Below is a small trained network, with its code and all its weights. Each question gives an input and a class and asks what happens when units are switched off, that is, made to give their printed mean instead of their output.

import numpy as np


def w(rows, s, z=0):
    codes = np.array(rows[::2]) - 128.0
    scale = np.full(codes.shape[1], s)
    scale[-1] = z or s
    return codes * scale


def norm(h):
    return h / np.sqrt((h * h).mean(-1, keepdims=True) + 1e-5)


def f(y):
    return np.maximum(y, 0)


def log_softmax(a):
    a = a - a.max(-1, keepdims=True)
    return a - np.log(np.exp(a).sum(-1, keepdims=True))


def net(x, mask):
    res = np.array(x, float).reshape(1, 8) / 4 @ E
    u = 0
    for l in range(4):
        y = f(norm(res) @ A[l][:, :-1].T + A[l][:, -1])
        res = res + np.where(mask[u : u + 8], y, B[l][:, -1]) @ B[l][:, :-1]
        u += 8
    return log_softmax(norm(res)[-1] @ U[:, :-1].T + U[:, -1])


A, B = {}, {}
E = w([
[77,180,116,77,103,152,99,149,125,122,38],'x0',
[229,184,134,131,160,124,154,57,164,93,174],'x1',
[124,67,107,86,90,128,62,134,133,53,136],'x2',
[158,143,143,162,124,79,133,39,172,150,162],'x3',
[160,65,147,228,135,123,144,182,117,200,99],'x4',
[167,119,91,70,126,70,173,152,83,115,126],'x5',
[117,132,80,90,175,111,141,52,121,141,89],'x6',
[115,191,221,43,149,67,163,110,123,171,245],'x7',
],0.011)
A[0] = w([
[76,247,158,104,114,160,107,101,127,188,81,92],'L0N1',
[95,83,103,113,72,116,91,152,172,124,103,53],'L0N2',
[82,186,211,54,91,134,115,193,84,148,172,137],'L0N3',
[112,41,119,81,133,95,107,91,75,82,181,84],'L0N4',
[36,157,135,107,163,96,143,80,122,234,138,124],'L0N5',
[112,149,39,42,130,135,157,106,124,103,84,3],'L0N6',
[71,113,24,88,106,200,106,176,63,108,1,128],'L0N7',
[191,131,149,169,206,138,165,68,136,186,176,133],'L0N8',
],0.0088,0.0047)
B[0] = w([
[67,126,136,149,76,84,106,58,35,110,149,182],'L0N1',
[179,79,140,140,167,135,83,152,150,116,132,160],'L0N2',
[154,210,142,94,77,201,90,200,156,57,116,207],'L0N3',
[110,118,110,103,78,147,105,115,122,146,254,172],'L0N4',
[65,107,189,139,218,49,152,149,72,106,99,192],'L0N5',
[124,172,130,61,162,59,132,102,155,103,76,173],'L0N6',
[103,122,39,135,186,128,105,180,97,158,65,254],'L0N7',
[190,138,80,175,178,128,135,80,126,136,124,215],'L0N8',
],0.0098,0.0099)
A[1] = w([
[170,106,75,51,77,120,112,123,182,95,128,87],'L1N1',
[97,71,139,242,105,192,87,170,110,173,138,129],'L1N2',
[166,127,145,157,120,189,201,102,170,176,166,15],'L1N3',
[166,167,177,124,89,138,132,78,163,111,176,3],'L1N4',
[174,107,168,153,141,81,222,204,82,189,148,71],'L1N5',
[129,120,147,152,127,84,196,100,72,182,139,70],'L1N6',
[177,102,130,108,49,81,100,134,80,17,154,178],'L1N7',
[56,137,244,84,122,113,130,183,123,164,124,107],'L1N8',
],0.011,0.005)
B[1] = w([
[104,156,92,105,153,202,83,189,98,194,200,201],'L1N1',
[144,125,162,172,74,244,232,51,180,43,136,253],'L1N2',
[197,169,84,123,135,90,68,105,123,97,52,170],'L1N3',
[115,89,23,132,209,147,157,116,92,63,136,180],'L1N4',
[237,155,190,90,84,21,81,198,186,175,36,207],'L1N5',
[147,103,152,161,214,54,92,111,179,201,105,190],'L1N6',
[91,139,166,114,121,128,138,179,214,254,198,254],'L1N7',
[105,186,218,132,80,226,149,179,92,196,141,213],'L1N8',
],0.01,0.0069)
A[2] = w([
[192,192,122,152,102,133,126,75,139,103,195,55],'L2N1',
[149,48,78,102,137,151,131,136,134,79,36,98],'L2N2',
[160,161,229,76,86,121,125,109,123,94,139,34],'L2N3',
[63,140,112,108,124,106,101,78,159,83,176,88],'L2N4',
[162,164,172,143,179,121,167,51,131,161,156,85],'L2N5',
[162,78,153,106,61,165,131,124,105,100,190,100],'L2N6',
[125,28,138,253,69,170,92,163,129,144,95,167],'L2N7',
[106,143,217,133,50,162,117,121,115,74,148,3],'L2N8',
],0.011,0.0063)
B[2] = w([
[184,189,67,163,135,158,117,176,78,60,95,186],'L2N1',
[142,178,66,180,119,155,121,146,77,24,102,220],'L2N2',
[117,133,201,176,144,205,187,215,222,164,131,161],'L2N3',
[136,102,109,51,94,83,166,75,117,189,117,166],'L2N4',
[142,65,120,153,126,148,106,23,145,100,104,209],'L2N5',
[101,150,111,54,87,76,79,158,166,198,87,165],'L2N6',
[141,80,185,123,119,244,228,154,228,51,215,254],'L2N7',
[65,234,182,88,184,108,197,33,196,190,120,164],'L2N8',
],0.011,0.0085)
A[3] = w([
[194,36,173,133,130,107,69,89,131,79,217,137],'L3N1',
[217,172,159,186,176,150,152,135,149,67,206,117],'L3N2',
[124,1,154,232,56,161,126,205,241,134,107,123],'L3N3',
[174,129,124,173,225,192,163,76,207,157,175,204],'L3N4',
[103,103,229,110,33,165,192,123,135,129,152,62],'L3N5',
[80,118,188,63,131,146,99,186,174,84,100,133],'L3N6',
[233,149,167,182,152,69,90,181,165,212,145,3],'L3N7',
[202,223,165,86,172,126,159,64,157,146,149,140],'L3N8',
],0.0093,0.0049)
B[3] = w([
[1,169,149,140,151,172,145,173,118,165,82,166],'L3N1',
[104,86,78,95,87,208,171,217,96,127,72,217],'L3N2',
[168,116,173,238,82,110,225,45,180,132,152,213],'L3N3',
[45,67,122,107,84,169,124,198,74,52,183,253],'L3N4',
[76,219,202,122,129,141,169,73,129,166,164,178],'L3N5',
[157,157,145,152,105,146,176,4,179,199,178,184],'L3N6',
[240,103,162,100,76,90,72,108,166,93,37,170],'L3N7',
[151,34,130,220,55,124,153,109,181,76,169,208],'L3N8',
],0.0098,0.012)
U = w([
[111,150,54,44,90,171,48,175,149,168,218,28],'0',
[75,90,154,151,196,96,126,41,113,128,207,1],'1',
[227,125,193,166,129,17,85,63,184,179,43,133],'2',
[94,208,226,115,91,184,187,120,198,196,166,237],'3',
[73,223,65,130,226,129,54,196,20,122,7,100],'4',
[183,77,96,214,98,219,178,151,162,18,104,170],'5',
],0.016,0.0047)

Each question gives the input, the list of numbers given to net, and the class t.
The units are the neurons (one row each of A and B). Each row of codes is followed by its name. A weight is (code - 128) times the scale printed after its matrix; where a second scale follows, it is the last column's (A, B and U).
mask holds one flag per neuron, layer by layer. A switched-off neuron (its flag False) gives its mean, the last column of its row in B, instead of its output. The means were averaged over made-up inputs and are rounded, as every weight is.
A unit's drop is (log p(t) with every unit on - log p(t) with that unit switched off) / (log p(t) with every unit on - log p(t) with every unit switched off).
The circuit of an input: a set's keep is (log p(t) with only the set's units on - log p(t) with every unit switched off) / (log p(t) with every unit on - log p(t) with every unit switched off). Starting from the 12 units with the biggest drops (on a tie, the unit counted first), units are removed one at a time, each time the one whose removal leaves the highest keep (on an exact tie, the one counted first), for as long as the keep stays at least 0.8.
circuit, biggest first: the units of the circuit, biggest drop first
most important unit: the unit with the biggest drop
k most important neurons: the k neurons with the biggest drops, biggest first
k most important neurons of layer l: the k neurons of layer l with the biggest drops, biggest first
drop when u is switched off: that unit's drop, to one decimal
input [0,2,8,4,4,7,-2,2], class 3: most important unit : L1N7
input [2,-3,-1,8,3,4,-5,3], class 2: 2 most important neurons : (L1N5; L3N7)
input [0,-7,-7,8,3,-2,-3,6], class 2: 2 most important neurons : (L1N5; L1N6)
input [-7,0,8,3,-5,-8,-6,4], class 0: 2 most important neurons : (L1N4; L0N5)
input [-1,6,-7,6,0,4,7,2], class 2: circuit, biggest first : (L2N7; L1N6)
input [-6,5,3,3,2,8,-6,-2], class 2: circuit, biggest first : (L1N5; L3N7)
input [3,4,-8,3,-2,3,0,3], class 2: 4 most important neurons : (L0N5; L1N6; L2N7; L1N2)
input [7,2,-7,2,7,-8,6,2], class 1: 2 most important neurons of layer 0 : (L0N1; L0N6)
input [-8,-8,1,-7,-7,6,1,3], class 0: 2 most important neurons of layer 1 : (L1N2; L1N1)
input [0,3,4,8,-7,-3,2,8], class 1: 2 most important neurons of layer 2 : (L2N4; L2N7)
input [0,2,-5,7,-6,-3,0,-1], class 1: 2 most important neurons of layer 1 : (L1N2; L1N6)
input [-3,2,4,-6,-8,1,-7,1], class 3: 3 most important neurons : (L0N8; L0N7; L0N3)
input [-3,1,4,-7,-3,-4,3,4], class 3: 4 most important neurons of layer 0 : (L0N8; L0N7; L0N3; L0N2)
input [2,-2,-4,-6,-4,1,-3,-2], class 4: circuit, biggest first : (L0N7)
input [-2,7,-4,8,7,-3,-4,2], class 5: 2 most important neurons : (L3N4; L3N2)
input [-7,4,-4,-7,-1,2,8,2], class 2: 3 most important neurons of layer 2 : (L2N7; L2N2; L2N3)
input [4,5,-8,3,-2,5,6,-6], class 4: 3 most important neurons : (L2N7; L1N2; L3N3)
input [3,-1,-6,-7,3,3,4,3], class 4: 2 most important neurons : (L0N7; L2N7)
input [-2,4,1,-4,-7,-7,3,-3], class 0: 3 most important neurons : (L0N5; L1N2; L0N8)
input [-6,7,-1,-2,8,7,-2,2], class 2: circuit, biggest first : (L1N5)
input [-7,-7,7,2,-3,6,-6,4], class 3: drop when L3N5 is switched off : 0.1
